Each row is followed by its class.
[ 34  47   8  -9 -15  -4   7  -4  24   1  18  60   9  11 -38   8 -82   7
 -46 -34 -69  -4  -3  21  61  26 -69 -12   7  12  13 -44  11 -35  29  11]	J810
[-57 -17 -17   7 -39   8  31 -12 -56 -47 -23  52  24   6   1 -41 -51  32
  16  14 -21  20  39  35  36 -20  24 -10 -23  -3 -29  -1 -36  11   3  17]	J692
[  50   56   17  -30  -24    9    4   11    6    6   27   69   37   22
  -34    6 -109   16  -40  -29  -79   -6  -16   20   35   47  -70   -6
   16   11   24  -57   10  -64   26   11]	J551
[-68 -23 -26  16 -33   9  38  -5 -44 -50 -30  29  23  -7   6 -42 -54  36
  25   6 -17  12  32  41  19 -24  26   4 -20  -1 -26  10 -26  19 -11   9]	J426
[-29  75  -8  -1  12  18  14  32 -46  37  -7  50  33  -4  42  -6 -44  53
  12 -16 -36 -26 -17   1 -41 -16 -69  -6  -5 -26 -15 -15 -14   2  -7  43]	J969
[-12  62 -16  -5  24  26   5  37 -24  34   1  45  28 -15  28  -3 -27  61
  22 -11 -14 -26 -19  11 -15 -27 -57  -5  11 -11   4  -7   2 -11 -38  29]	J670
[-26 -13 -15  20 -18  14  11  -4 -40 -49 -27  43  24 -13  -8 -26 -53  55
  21   1 -22  -5  33  28  25  -9  26   5 -14  12 -20  -5 -22  21  -2   6]	J670
[-37  72  -3  -8  33  23  14  39 -47  43  12  56  32   9  39  -6 -21  63
  39   1 -23 -23 -21  20 -17 -26 -67 -12 -10 -18   3  -3 -18 -15 -33  37]	J163
[ 16   2 -63 -24 -25  21 -23  10  72  40 -15 -58 -16  46 -13  14 -36 -58
  30 -20  25  18 -36  -7  35  -9 -35 -12  -4 -48  -2  -6 -13  -8  14 -23]	J861
[-43 -13 -13  11 -38   7  28  -6 -66 -60 -35  46  37   4  14 -33 -59  25
  20  14 -18  -5  49  21   3 -13   5  13 -16  -5 -29  -5 -36  37   0   1]	J969
[-57 -18 -11   7 -46   8  35  -7 -52 -51 -22  50  27   4   7 -45 -39  34
  12  19 -14  10  41  32  32 -19  13  -8 -22   4 -18  -4 -31  17   1  12]	J692
[-35 -13 -14  21 -34  13  27  -4 -48 -60 -34  37  36  17   4 -46 -53  31
  19   9 -29  -6  32  22  22 -16  -6   4 -18   0 -15   7 -36   7   3   1]	J861
[ 19   9 -68 -24 -12  13 -22  -6  51  31   3 -62  -8  14  -5  32 -40 -56
  19 -29  39  34 -17  -7  23 -12 -11  -7  -7 -22  -5 -25 -13 -14  11 -24]	J894
[-10 -16 -35 -21  -8 -18  -4   6 -57 -19  -8  95  21 -29  -8 -15 -31 -31
  11 -12  31  -6 -28  21 -19  23   7 -15   6  15   1 -13 -36 -40 -27  53]	J163
[-39  73   3 -17  22  16  15  36 -55  34  16  55  23  -3  43 -10 -29  55
  37 -30 -28 -19 -27  23 -21 -22 -55 -17 -16 -24   8 -12 -23 -17 -29  39]	J163
[-18 -11 -44  -1 -13 -24   6 -15 -57 -18  -9  69  33 -33   7  -7 -27 -42
  -8  -7  27 -13 -18   8 -20  15  -7  -6   8  21  -1 -24 -36 -30 -21  54]	J246
[ 44  47  15 -18 -19   8  11  -8   8 -20  28  38  21  20 -40  -2 -96  33
 -47 -46 -68  -8 -12  33  22  39 -82 -14  12  19  30 -57  20 -41  15  20]	J881
[-24 -14 -23  11 -22  16   9   2 -37 -57 -34  50  18 -10 -10 -23 -52  47
  17   6 -19   7  37  26  33 -17  17  10  -6  11 -28  -7 -23  24  -2   5]	J670
[-23  63 -23 -13  26  20   5  33 -26  38  10  55  21  -7  28  -4 -32  53
  33  -5  -8 -22 -16  18  -8 -30 -57  -1   1 -13   1  -8 -14 -16 -37  32]	J163
[  1 -22 -41   3 -16 -19  -4  -4 -38 -14 -24  67  33 -17  -2 -22 -27 -51
 -10  -3  24  -7 -34  -2 -17  17 -10 -10   9  13  -2  -2 -36 -49 -20  48]	J861
[ -9  20 -20 -11 -19   0 -16  18 -43 -20  -3  70  44 -33 -10 -17 -51 -11
   2   5  14   3 -39  17 -36  30  37  -7  -2   1 -27 -29 -30 -56 -31  53]	J551
[ 23   9 -69 -33 -12  26 -36  12  74  58  -5 -42   3  18 -21  28 -49 -38
  14 -14  30  24 -32  -9  37   3  -7 -13  -1 -36 -12 -22 -19 -24  19 -13]	J551
[ 26   8 -71 -31 -25  22 -42  14  70  51  -8 -48   7  19  -8  30 -44 -34
  14 -11  37  35 -50  -9  29   8   0  -3 -19 -25 -12 -14 -29 -24  24 -20]	J551
[ 21  -4 -88 -39 -47  11 -38   1  72  48 -11 -24 -22  28 -10  17 -27 -40
  12 -10  44  57 -45   1  32  -1  -6 -20  -8 -18 -11 -27 -13 -15  17 -13]	J692
[ 30   2 -76 -20 -29  20 -41  11  79  37 -20 -63 -12  38 -12  20 -31 -42
  21 -20  37  30 -52 -12  19   0 -28  -8 -14 -29  -7  -8 -20 -15  21 -25]	J861
[-45 -21 -12   8 -34  13  34  -2 -51 -46 -29  49  54  -5  15 -40 -67  36
  13  13 -31  -1  38  25  23 -12  28  -2 -21   5 -21  -6 -38  15   1   3]	J551
[  52   50    7  -19  -40   11   10  -13   15   11   26   67   29   15
  -33   -5 -114    7  -52  -36  -72  -12   -4   17   43   31  -69   -8
   18   17   14  -67   18  -58   28   14]	J551
[  44   50   17  -16  -33    3    6   -9    0  -10   17   60   19   22
  -38   10 -106    3  -48  -32  -64   -4    1   27   10   36  -76    8
    7    7    2  -59   17  -34   22    8]	J969
[-42  72  -3  -6  19  14  15  32 -43  37  16  47  20   7  38  -7 -30  40
  33 -26 -22 -19 -19  17 -14 -24 -59 -21 -17 -32   0 -14 -15 -11 -15  40]	J163
[-37  -8 -14  12 -20  10  16   1 -58 -43 -37  47  25 -12   4 -27 -64  48
  12  16 -31   2  41  21  22 -20  20  29 -11   5 -25   8 -41  27   1   2]	J969
[-24  69  -2  -9  15  23  14  24 -57  40  -7  54  29  -5  38  -9 -31  46
  20 -23 -29 -23 -15   8 -37 -16 -63  -2   4 -25  -9  -6 -19  -5 -19  40]	J969
[ 34  47 -14   0 -49   1   3 -28   5  -3  22  64  29  21 -32   9 -90   6
 -59 -37 -55 -12  13  25  36  44 -79   8  11  29  15 -82  20 -47  34  19]	J246
[-16  68 -12  -5  31  26  21  33 -46  37   7  27  33 -22  38  -7 -26  49
  20  -8 -20 -22 -18   4 -17 -41 -53  -2  13   3  11  -3 -12 -24 -45  32]	J894
[-18  65 -10  -6  23  19  12  29 -40  49  -4  64  38 -10  36  -6 -25  56
   7   0 -29 -37 -16   4 -28 -17 -80   6   8 -13  -4  -3 -13  -7 -32  37]	J969
[-62 -19  -9  17 -38   5  36 -13 -70 -70 -22  27  49  -7  19 -24 -45  28
  13   6 -13  -5  70  36  15 -11  22  14 -26  10 -11 -17 -30  30   4   1]	J246
[-11   5 -24 -18 -24  -3  -7  10 -42  -5  -6  75  48 -31  -3 -16 -45 -32
  -1  -4  20   4 -37  22 -35  33  32 -13  -6  -1 -16 -27 -30 -56 -24  55]	J551
[-43  69 -21   1  26  18  15  26 -37  26   4  30  48 -16  41   3 -32  63
  14  -9 -18 -38  -6  11 -19 -15 -61   5   4  -6   4 -19 -21 -16 -26  39]	J246
[-10 -17 -37 -20 -23 -20  -1   2 -45 -18 -14  84  13 -29  -9 -22 -22 -34
 -16  -7  28   8 -49   8 -12  26   7 -26   9  20 -12 -12 -39 -47 -16  65]	J692
[  6  10 -66 -45 -12  35 -26  29  64  33 -18 -47 -15  31 -23  35 -43 -63
  24 -35  27  37 -31  -5  35   0 -23 -14  -1 -27   6 -21 -14   0  13 -19]	J540
[ 31  60  13 -18 -35   1  12 -14   2  -8  33  42  17  16 -26  16 -99   6
 -43 -41 -64 -14  11  29  31  32 -73   9   9  16  25 -76  18 -41  31  12]	J246
[-19  -4 -37 -23 -14 -19 -12  16 -46 -14  -4  92  25 -19  -7 -10 -35 -28
  14   4  29   6 -37  29 -28  26  21 -10  -1   4 -13 -21 -28 -46 -37  50]	J163
[-42  82   1 -18  22  40  21  54 -45   1  -2  38  26   4  31  -5 -33  43
  35 -34 -38 -16 -16   7 -18 -18 -69  -9  -4 -17   7 -14 -16   1 -24  34]	J540
[-12   8 -27 -13 -22  -7   4  13 -70 -30  -8  64  43 -43   8  -8 -35 -32
   1 -19  23   9 -21  20 -47  16  17  -9  -4  17  -9 -29 -22 -42 -32  54]	J894
[ 25   7 -70 -33 -22  16 -38   7  54  41 -19 -37  -9  22 -13  34 -50 -50
  21 -19  35  22 -29 -11  17   9 -25   1  -1 -34 -13 -21 -24   1  19 -16]	J969
[-28  62 -19   6  31  19  16  30 -15  40  -6  46  28 -14  37 -11  -4  47
  21   1 -12 -34 -32   3   5 -25 -68 -10   8  -5   5  11 -19  -4 -41  34]	J810
[  49   51   19  -23  -38    8    5   -6    0   -4   14   65   20   24
  -36    9 -103    6  -46  -28  -69   -6    5   27   12   39  -77    9
   14   12    7  -64   20  -33   25    7]	J969
[ 28  31 -19  -3 -41  -4  12 -23  33   6  19  65   2  21 -40  -3 -92   3
 -56 -58 -66   4 -16  28  43  37 -85  -2  13  17   2 -57  37 -45  27  22]	J426
[ 27  10 -71 -31 -10  20 -27   0  50  35  -4 -56  -4  17  -7  34 -36 -49
  25 -24  40  37 -27  -5  17  -5 -10  -4   1 -14  -1 -22 -17 -19   8 -22]	J894
[-28 -31 -54  -9  -6 -31   5  -7 -30 -16 -10  71   9 -32  -6 -22 -22 -27
  -4 -28  19   3 -49  14 -12  24   0 -11   9  10 -11   2 -28 -40 -37  47]	J426
[-34 -18 -31   8 -24  19  17  -2 -44 -60 -34  34  37  -3  -5 -38 -51  71
   5   7 -23   8  33  35  24  -5  11   6  -9  15 -14   3 -30  17   2  17]	J881
[-36  76  -2   9  29  19  21  19 -28  29   5  48  19  -4  34 -14   3  49
  21 -23 -25 -29 -19   8   2 -17 -70 -16  -7 -21  -6   6 -18  -2 -12  39]	J810
[  55   53   17  -12  -28    5    2    4   17  -11   18   51   17   35
  -41    1 -101    9  -41  -44  -79   -9  -17   17   26   36  -89    0
   14    6   16  -46   25  -56   27   11]	J861
[-18  10 -29 -11 -16 -10   2   5 -67 -32  -4  60  35 -41   4 -14 -33 -30
   9 -13  27   7 -21  20 -47  14  31  -6  -1  11 -13 -25 -26 -46 -36  51]	J894
[ 39  50  14 -14 -19  -2   9  -3  20   3  20  66  11  12 -37   5 -77   6
 -47 -35 -65  -8 -14  26  48  34 -72 -13  13  19  18 -47  15 -41  24  14]	J810
[ 29  -5 -85 -32 -30  16 -48  11  66  33 -16 -26 -18  21 -25  26 -41 -34
  21 -31  39  38 -41   4  30   9   3 -14   2 -28 -10 -27  -7  -8   7 -21]	J670
[-21 -20 -15   8 -11  18  24  -6 -71 -59 -29  40  35 -22   6 -24 -42  48
  17  10 -25  24  50  30  21 -32  30  17 -10  39 -14   0 -36  11 -17  -2]	J894
[-21  74   4  -3  24  26   6  39 -46  38   6  43  28 -10  25  -6 -23  64
  22 -24 -29 -32 -23   9 -16 -12 -57 -22  -3 -25   2  -9 -11 -16 -15  44]	J670
[-24  75   7   9  20  23  13  24 -33  38   3  27  27   6  38 -23 -20  55
  18 -21 -40 -37 -26  -1 -19 -20 -69 -10  -8 -24   2   2 -19 -29 -11  38]	J861
[-29 -16 -24   8 -19  17  10   0 -54 -47 -44  57  35  -9  -8 -23 -60  49
  13  25 -21   9  41  29  15 -11  12  25 -10  15 -25   2 -46  22  -5   2]	J969
[ -2 -11 -88 -33 -25  10 -33  14  85  48 -16 -59 -25  21  -9  26 -29 -35
  22 -28  36  46 -55   3  29   4  -4  -6  -9 -29 -12 -12 -10  -6   5 -20]	J426
[ 31   5 -72 -23 -27  22 -43  17  71  45 -21 -53  -7  37 -12  20 -31 -35
  23  -6  30  37 -52  -6  20  -6 -24  -9 -14 -27  -5  -8 -20 -18   9 -24]	J861
[-14  63 -12   2  19  22   8  32 -20  41  -2  33  26   2  32 -20 -26  52
  17  -9 -35 -34 -26  -2  -2 -30 -73  -1   9 -18   7   5 -14 -27 -32  29]	J861
[-43  69  -8  -3  14  24  24  20 -56  19   4  37  34 -11  46  -6 -20  58
  23 -32 -26 -30  -2  18 -23 -20 -65  -4  -3 -11   8 -27 -20  -3 -22  41]	J246
[ 59  42  -4   5 -40   7   0 -21  24   5  13  64  20  39 -39  -8 -92   2
 -55 -41 -72  -7 -11  14  38  35 -98  -6  12  18  14 -60  24 -59  32  13]	J861
[-35  76 -11  -9  33  38  11  51 -24  26  -4  33  26  -4  29   1 -24  34
  21 -14 -23 -14 -20  -1  -6 -32 -71   5   7  -5  10  -6 -10  -5 -44  29]	J540
[-46 -18 -20  17 -18  17  21  -2 -32 -53 -41  48  22 -16   0 -32 -31  43
  13  17 -18   8  40  32  49 -21  22   7 -13  21 -25   5 -41  27  -4   5]	J810
[ 29   5 -75 -31 -33  24 -42  16  71  46 -12 -52   7  13  -5  27 -52 -35
  17  -8  41  43 -47  -5  23  -5  10  -5 -18 -22 -12 -24 -24 -16  10 -24]	J551
[ 23  -7 -82 -33 -31  22 -31  -1  74  27 -13 -70  -8  32  -8  18 -32 -28
  16 -18  48  40 -41   7  15   1 -15 -14  -8 -23  -3 -17 -13   4  10 -19]	J881
[  47   60   17  -26  -22   10    3   13    7    4   27   60   37   20
  -40    7 -113   19  -47  -28  -77    0  -18   22   31   34  -64   -7
   12    6   10  -53   12  -64   23   12]	J551
[-38  72  -6 -11  13  30  19  40 -43   7  -1  44  16   9  29 -13 -20  32
  21 -34 -31  -8 -29   4 -14 -20 -70 -12  -9 -11   9 -11 -20  -3 -22  29]	J540
[ 51  44 -14 -11 -37   6  -2 -13  18  -8  20  57  26  25 -37  -1 -99  25
 -56 -33 -66   4  -6  26  31  37 -82 -10  17  19  12 -69  30 -41  17  27]	J881
[-49 -23 -18  19 -38   8  36 -10 -38 -56 -35  45  42  -7  11 -33 -34  20
   7  14 -10   3  55  33  37 -18  10  -6 -24  12 -21  -1 -28  33   2  -1]	J810
[  4  -5 -78 -26 -19  15 -24   5  73  50 -11 -59 -33  25 -20  25 -31 -53
  18 -33  33  39 -37  -5  44  -7 -17 -13   2 -38 -13  -6  -4  -8  21  -9]	J426
[-54 -21 -30  19 -17  17  25   0 -42 -44 -36  39  17 -18  -3 -36 -50  61
  16 -10 -27  13  18  37  35 -13  16  13 -12  22 -12  10 -36  10  -9  14]	J426
[ -9 -20 -38 -13 -12 -25  -1  -8 -42 -10  -8  80  19 -31  -4 -16 -20 -40
 -10   0  36  10 -45   8 -15  19   7 -21   7  23  -8  -7 -36 -49 -28  61]	J692
[-27 -22 -19  15 -22  19  17  -7 -51 -50 -47  47  32  -3  -7 -24 -66  40
  11   9 -26  -2  39  24  22  -4  13  26  -1  18 -25   4 -39  28   3   4]	J969
[-20 -21 -19  28 -20  22  14  -7 -29 -47 -42  29  31  10  -4 -32 -45  43
  11  16 -29   7  26  21  31 -18  -1  18 -17  22 -18  13 -36   8   2  -1]	J861
[ -5  -8 -80 -23 -11  14 -20  -5  85  57  -9 -66 -31  18 -13  23 -27 -46
  21 -36  41  30 -46   1  31  -5 -19 -13  -9 -34 -15  -6 -12  -9  15 -10]	J426
